Below are the code and all the weights of a small trained network. Each question names an input and a target symbol and asks about switching units off, where a switched-off unit gives its printed mean instead of its output.

import numpy as np


def w(rows, s, z=0):
    codes = np.array(rows[::2]) - 128.0
    scale = np.full(codes.shape[1], s)
    scale[-1] = z or s
    return codes * scale


def f(y):
    return y / 2 * (1 + np.tanh(0.7978845608 * (y + 0.044715 * y**3)))


def softmax(a):
    e = np.exp(a - a.max(-1, keepdims=True))
    return e / e.sum(-1, keepdims=True)


def log_softmax(a):
    a = a - a.max(-1, keepdims=True)
    return a - np.log(np.exp(a).sum(-1, keepdims=True))


def net(x, mask):
    ids = ['ΘΣαγηλμξπψ'.index(c) for c in x.split()]
    T = len(ids)
    res = E[ids] + P[:T]
    u = 0
    for l in range(2):
        q, k, v = (res @ M[l].T for M in (Q, K, V))
        z = softmax(np.where(np.tri(T) > 0, q @ k.T / 3**0.5, -1e9)) @ v
        res = res + np.where(mask[u], z, O[l][:, -1]) @ O[l][:, :-1]
        u += 1
        y = f(res @ A[l][:, :-1].T + A[l][:, -1])
        res = res + np.where(mask[u : u + 16], y, B[l][:, -1]) @ B[l][:, :-1]
        u += 16
    return log_softmax(res[-1] @ U[:, :-1].T + U[:, -1])


Q, K, V, O, A, B = {}, {}, {}, {}, {}, {}
E = w([
[157,183,81,108,114,178,93,202],'Θ',
[12,168,143,159,136,109,87,164],'Σ',
[170,117,115,66,106,184,146,144],'α',
[144,128,83,67,104,162,117,195],'γ',
[106,88,126,251,195,119,98,118],'η',
[210,113,40,221,114,91,159,140],'λ',
[149,171,108,95,95,202,134,174],'μ',
[124,109,195,111,69,137,136,60],'ξ',
[173,82,98,39,132,151,133,159],'π',
[116,195,163,182,138,175,67,80],'ψ',
],0.016)
P = w([
[145,180,97,81,132,113,185,122],'0',
[197,103,191,124,97,196,151,205],'1',
[185,92,184,132,97,187,123,182],'2',
[179,85,174,137,93,175,98,166],'3',
[163,77,162,151,76,178,82,152],'4',
[162,63,149,142,75,162,54,133],'5',
[156,64,140,160,61,159,33,122],'6',
[135,62,143,170,45,159,26,111],'7',
[113,62,138,189,24,155,11,102],'8',
[112,52,140,195,14,154,2,101],'9',
],0.0082)
Q[0] = w([
[117,118,100,187,163,7,166,101],'L0H0',
[157,91,109,171,53,141,109,147],'L0H0',
[140,120,104,131,112,180,74,163],'L0H0',
],0.014)
K[0] = w([
[155,183,58,95,171,122,250,166],'L0H0',
[109,157,103,121,110,58,139,57],'L0H0',
[71,111,105,168,130,131,122,120],'L0H0',
],0.013)
V[0] = w([
[2,206,125,111,181,138,41,170],'L0H0',
[116,177,196,80,111,171,118,35],'L0H0',
[135,171,156,253,135,124,106,87],'L0H0',
],0.008)
O[0] = w([
[102,114,170,134,214,96,165,236,107],'L0H0',
[235,200,201,148,216,163,130,39,199],'L0H0',
[240,78,28,35,255,180,57,132,253],'L0H0',
],0.009,0.0029)
A[0] = w([
[57,54,147,123,106,64,220,130,155],'L0N0',
[82,140,198,149,158,122,148,152,97],'L0N1',
[135,118,52,158,137,109,114,96,102],'L0N2',
[150,221,174,197,109,129,118,143,49],'L0N3',
[98,101,115,118,86,101,92,127,86],'L0N4',
[128,1,86,155,127,145,192,191,204],'L0N5',
[157,157,105,204,205,88,126,109,177],'L0N6',
[148,181,137,146,104,112,66,188,50],'L0N7',
[135,184,246,71,180,141,96,75,143],'L0N8',
[93,165,186,115,103,215,73,154,255],'L0N9',
[174,144,148,120,75,145,132,58,99],'L0N10',
[137,27,93,156,144,80,106,174,244],'L0N11',
[121,187,63,159,119,139,169,92,97],'L0N12',
[154,84,198,174,195,76,157,139,34],'L0N13',
[101,228,147,168,100,85,135,198,110],'L0N14',
[79,128,140,158,204,103,140,196,122],'L0N15',
],0.0086,0.0025)
B[0] = w([
[167,196,187,143,165,59,24,74,166],'L0N0',
[223,45,101,103,114,223,155,122,143],'L0N1',
[180,100,90,120,94,133,134,171,169],'L0N2',
[109,89,138,115,145,204,209,42,164],'L0N3',
[121,134,179,182,117,31,106,139,160],'L0N4',
[86,158,120,159,88,124,101,177,254],'L0N5',
[168,88,172,111,125,184,148,149,180],'L0N6',
[119,128,109,82,125,87,208,130,155],'L0N7',
[113,142,24,128,100,67,114,254,254],'L0N8',
[113,50,118,14,90,128,118,148,247],'L0N9',
[128,132,170,101,140,136,67,73,242],'L0N10',
[87,175,122,116,83,185,118,156,254],'L0N11',
[158,50,153,147,41,132,93,53,145],'L0N12',
[151,39,199,164,64,114,170,39,152],'L0N13',
[88,160,132,148,134,133,166,79,174],'L0N14',
[175,108,153,81,99,107,70,93,187],'L0N15',
],0.0064,0.0075)
Q[1] = w([
[132,126,73,140,92,170,21,126],'L1H0',
[119,161,84,66,86,66,64,127],'L1H0',
[77,112,76,254,151,161,156,122],'L1H0',
],0.0098)
K[1] = w([
[196,161,60,190,80,34,192,91],'L1H0',
[195,171,73,155,37,76,180,134],'L1H0',
[1,188,172,143,207,168,173,90],'L1H0',
],0.0063)
V[1] = w([
[115,209,228,93,133,91,77,17],'L1H0',
[232,19,133,123,98,128,122,84],'L1H0',
[216,127,213,1,145,193,100,118],'L1H0',
],0.0069)
O[1] = w([
[135,93,129,39,102,86,84,118,85],'L1H0',
[187,254,127,180,64,153,106,144,246],'L1H0',
[49,169,123,96,163,104,73,69,118],'L1H0',
],0.0097,0.011)
A[1] = w([
[32,57,131,131,91,111,162,153,137],'L1N0',
[101,191,123,204,134,196,166,109,35],'L1N1',
[167,35,161,211,129,190,174,131,134],'L1N2',
[95,108,224,146,57,81,176,79,152],'L1N3',
[155,169,120,78,72,127,83,200,209],'L1N4',
[58,107,126,162,213,149,205,151,148],'L1N5',
[148,71,115,108,132,105,115,69,188],'L1N6',
[196,77,216,171,189,150,152,42,137],'L1N7',
[71,57,114,17,194,140,124,98,100],'L1N8',
[190,37,143,124,84,94,207,131,3],'L1N9',
[159,132,95,109,193,110,94,197,123],'L1N10',
[2,126,214,75,161,83,127,198,163],'L1N11',
[91,146,100,176,20,117,145,98,238],'L1N12',
[103,108,46,51,127,226,179,129,88],'L1N13',
[175,149,147,115,70,129,140,211,207],'L1N14',
[206,140,118,154,163,165,45,95,136],'L1N15',
],0.0076,0.0058)
B[1] = w([
[139,178,28,130,121,71,186,143,142],'L1N0',
[213,35,163,87,126,23,67,178,176],'L1N1',
[73,176,99,132,95,89,169,134,197],'L1N2',
[158,98,123,79,92,159,77,160,163],'L1N3',
[138,91,166,177,169,78,157,73,255],'L1N4',
[125,88,75,186,115,96,68,90,135],'L1N5',
[119,164,83,138,181,134,151,66,150],'L1N6',
[1,135,59,156,82,65,82,145,137],'L1N7',
[114,238,196,170,88,206,119,180,153],'L1N8',
[128,169,181,78,197,61,126,169,151],'L1N9',
[125,92,131,127,93,177,131,130,171],'L1N10',
[101,74,184,160,171,118,169,120,155],'L1N11',
[133,114,147,89,160,178,167,163,209],'L1N12',
[75,143,144,149,58,54,113,131,154],'L1N13',
[149,117,128,152,148,140,140,65,234],'L1N14',
[72,136,98,90,146,114,146,165,211],'L1N15',
],0.0081,0.023)
U = w([
[66,154,84,129,139,124,197,115,174],'Θ',
[96,104,176,170,179,158,122,121,253],'Σ',
[153,81,113,116,120,244,134,65,168],'α',
[114,97,109,56,156,74,155,155,108],'γ',
[100,134,109,144,49,98,45,180,2],'η',
[174,178,143,127,106,123,141,156,75],'λ',
[99,140,95,120,111,238,188,106,198],'μ',
[134,200,101,146,130,88,118,74,195],'ξ',
[170,44,130,78,141,84,94,106,43],'π',
[163,160,125,54,160,167,78,254,96],'ψ',
],0.007,0.0035)

Each question gives the input, a string of symbols that net reads in full, and the target symbol t.
The units are the heads (3 rows each of Q, K, V and O) and the neurons (one row each of A and B). Each row of codes is followed by its name. A weight is (code - 128) times the scale printed after its matrix; where a second scale follows, it is the last column's (O, A, B and U).
mask holds one flag per unit, layer by layer, with each layer's heads first. A switched-off unit (its flag False) gives its mean, the last column of its rows in O or B, instead of its output. The means were averaged over made-up inputs and are rounded, as every weight is.
A unit's drop is (log p(t) with every unit on - log p(t) with that unit switched off) / (log p(t) with every unit on - log p(t) with every unit switched off).
The circuit of an input: a set's keep is (log p(t) with only the set's units on - log p(t) with every unit switched off) / (log p(t) with every unit on - log p(t) with every unit switched off). Starting from the 12 units with the biggest drops (on a tie, the unit counted first), units are removed one at a time, each time the one whose removal leaves the highest keep (on an exact tie, the one counted first), for as long as the keep stays at least 0.8.
units of the circuit, in order: the units of the circuit, biggest drop first
k most important neurons: the k neurons with the biggest drops, biggest first
top k neurons in layer l: the k neurons of layer l with the biggest drops, biggest first
input λ π α, target λ: units of the circuit, in order : (L1H0, L1N1, L0H0)
input μ Σ Θ μ μ, target Σ: units of the circuit, in order : (L0H0, L1N11, L1H0)
input Θ ξ ξ γ Θ λ η α Σ Σ, target Θ: most important neuron : (L1N2)
input λ Θ ξ, target λ: units of the circuit, in order : (L1H0, L1N1, L0H0)
input η Σ π Θ η α Σ, target Σ: units of the circuit, in order : (L1N11, L0H0, L1H0)
input ψ π Θ η α γ, target η: units of the circuit, in order : (L0H0, L1N13, L1N12)
input η ψ λ ψ η, target η: top 4 neurons in layer 1 : (L1N1, L1N5, L1N2, L1N4)
input α λ α ψ α γ η ξ π, target α: units of the circuit, in order : (L0H0, L1N1)
input ξ γ α γ λ γ ψ π, target ξ: top 2 neurons in layer 1 : (L1N4, L1N12)
input λ ξ Θ ψ η ψ λ, target λ: 3 most important neurons : (L1N1, L1N12, L0N2)
input γ λ γ Σ ψ π Θ μ, target γ: top 3 neurons in layer 1 : (L1N9, L1N2, L1N13)
input λ ψ α ξ π α, target λ: top 3 neurons in layer 0 : (L0N12, L0N8, L0N2)
input α π λ η μ, target α: 2 most important neurons : (L1N14, L1N2)
input λ Θ γ α Θ μ, target λ: top 2 neurons in layer 1 : (L1N1, L1N2)
input ξ μ λ, target ξ: units of the circuit, in order : (L0H0, L1H0)
input ψ ψ ξ Σ ξ ξ Θ λ π γ, target ψ: 4 most important neurons : (L1N1, L0N2, L0N6, L1N15)
input Θ π α λ Θ η π, target Θ: 3 most important neurons : (L1N2, L1N1, L1N13)
input γ α α γ π ξ ψ Θ, target ψ: units of the circuit, in order : (L0H0)
input π ξ λ γ μ α ξ, target π: 3 most important neurons : (L0N8, L0N0, L0N9)
input Θ λ ψ, target Θ: 2 most important neurons : (L0N8, L1N2)
input α α ψ π ξ η μ λ, target α: most important neuron : (L0N8)
input λ α ξ η Θ γ, target λ: 3 most important neurons : (L1N1, L0N2, L0N12)
input Σ η μ, target η: 2 most important neurons : (L1N13, L0N11)
input Θ Θ α γ π α Σ, target Σ: top 3 neurons in layer 1 : (L1N11, L1N8, L1N1)
